[  7   9  -4  -3   2  -8  -4   0   4   3   0   5  -3   1   4   6  57  21
  -8   6  -7   5 -17   2 -11  14  -8   4 -27  10   4   4  -2  -1  13   3
   8   1  -5   3  -1  -5   7]	lev
[ 21  11 -18  -9 -18 -34 -17  -1 -13   5   4   8   6  -1   7   9  12  23
 -26  19 -31   7 -23   5 -23  17  -2 -11 -86   2  -3   4  -2  -5   5  11
   3  12  11  -3  21  13  19]	lev
[ 27  17 -20  -7 -33 -21  13   2  -5   2   1  -1 -10   2   2   4  33  14
 -27  13 -24   9 -20  23 -21  12 -17  -2  11  -1   3  13  -3   1  -9  26
  -3  13  -3  -5  -9  18  10]	supe
[ 25   7 -23 -13   4 -32 -27  -7   6   3   2  12   4 -10   8  12  52  57
 -10  25 -27   6 -24 -12 -24  29 -19  -7 -85   6   7   1   0   0  24  16
   4  12  -7   4  10  11  18]	lev
[ 14  17 -11  -9 -12 -24 -13   4  -8   5   3   7   2  -7   8   6  70  22
 -24  14 -14   7 -25   8 -24  19 -14   0 -51   6   7   6  -4  -6  16   7
   8   6  -5   3  13   1  15]	lev
[ 12  21 -18  -4 -30  -9  12   2 -10   9   2   2  -3   5  11   7  35  18
 -29   9  -9   8 -29  20 -14  12 -11  -7  -3  -2   2   8  -3  -2  -9   5
  -5  11 -11  -9  11   3   1]	supe
[  8  37  -4   7   0 -26   6   9  11  12   2   6   2  10  11   0  59   0
 -29  -9   5   3 -25  24  -7  -4  -8  -9 -28   1  -3   3  -1  -6  -2 -17
   2  -1 -21  -9  24  -7 -10]	lev
[  4   7  -1   5  22 -21  -1   9  42   0  -1  -2   5   3  25  -9  11  22
 -20  -9  -3  -6  -3  -3   8  -4   0  -1 -49   1   3  -3   0  -3   7  -8
  -4  -2  -2  -7   2  -1 -10]	lev
[ -8  12 -14   4 -15   5  22   0  -7   3   2  -1  -5   3   3   0  28  -9
  -8  -9  15   3 -23  14   8 -18  -3   6  34  -5   3   4  -2   1 -21   3
  -7   5 -10 -12  -6 -15 -12]	lev
[  5  13  -9   0   3  -7   2   1  -1   4   1   4  -1   5   3   2  11   9
 -15   2  -7   2 -12   9  -5   0  -1  -5 -17  -1  -3   3  -1  -3  -4   3
   0   5  -3  -7   5   3   0]	supe
[  6  15  -8   0 -24  -7  -2  10  12   4   2  -3  11  -7   5  -5  35  31
 -19   3  15   2 -13 -11   0  17 -14  -9  19  -4   4   4   2  -5   9  -4
  -8  -1  -6 -11  18 -10  -7]	lev
[ 12   0 -13 -17 -49   0 -26   6 -51  -5   1  -2  -1 -20   6  10  66 -18
  -6  14  -8   8  -3  -2 -21  10 -25   9  29   1  20   8  -1   2   3  28
   8   1   1  14  -9   9  30]	lev
[ -1   8  -8  -4 -48   5   1   9 -41   2   2   0   2   0   3  -1  19 -29
 -18  -1  10   2  -7  13  -8  -8  -4  -2  29  -5   7   2   1  -4 -11   4
  -4   0   6  -3   3  -1   5]	lev
[ 11   4 -28 -11  -8 -15 -11 -10 -21   4   0   9  -1  -7   7  14  18  30
 -11  15 -18   7 -23  -4 -18  10  -8  -2 -53   1  -3   3   0   3  -2  16
   2  15  -2   2   4   1  11]	supe
[  2  14  -8   0 -26   5  30   0 -30   6   1   3 -15  10   4   7   7 -30
 -10  -7  -2   1 -13  35  -6 -11  -2   0  49  -5  -1   9   2   3 -34   7
  -1   7  -6  -4  -8   3  -3]	supe
[ 14  17 -17  -1 -14  -9  18  -3   8   6  -1   5  -7   4   6   0  23  17
 -12   6  -1   1 -19  13  -5   9 -11  -6  37  -4   0  11   1   2 -12   8
  -7  10 -23  -6  -2   7  -8]	supe
[ -6   2   5   8  11   8   4  -4   3   2  -1   1   1   2  -1   3  16  -8
  12  -5  15  -4  -3  -1   6  -4  -5   0  25   2  -3  -1   2   6  -5 -13
  -3  -3 -20   2   2 -10 -14]	supe
[-21  -8   3   3  10  15  -6  -7 -31   4   1  11   6   4  -2  10 -16 -22
  15  -3  16  -6  -4  -2   9 -11  10   0 -16   1  -8  -5   1   4  -9 -14
  -3  -3  -4   0  12 -15  -8]	supe
[  8  13 -22   0 -29 -15  14  10 -13   3   4  -1  -2   3   0  -1  -2   3
 -34  -2 -14   7 -14  17  -5  -9  -1  -6 -23  -5   3   6   2  -5 -12   9
  -5  14   8 -14   3   5   3]	supe
[ 10   3 -11  -4   8 -18  -7  -1  16   1   0   0   0  -3   2   0  -8  37
 -10   7 -20   4 -10  -3  -5  10  -3   6 -56   1  -2   3  -4  -3  10   5
   2   9  13  -5   2   7   8]	lev
[ -8   0   1  -4  -4  -7 -17   4 -28  -3   1   9   5 -10   3   7  22 -13
  -8   2  -7   5  -9   3 -10  -7   8   6 -66   7   3  -2   1  -3   6   0
  13   0  19   7   9   1  14]	lev
[ 12   4   2   0  20 -22  -1   6  31   1   3  -5  -1   2   1  -9  11  20
 -16  -1 -11  -7   0  -3   0   6  -2   0 -31  -1   5   0  -2  -4  11   2
   1   1   5  -2  -7   5   1]	lev
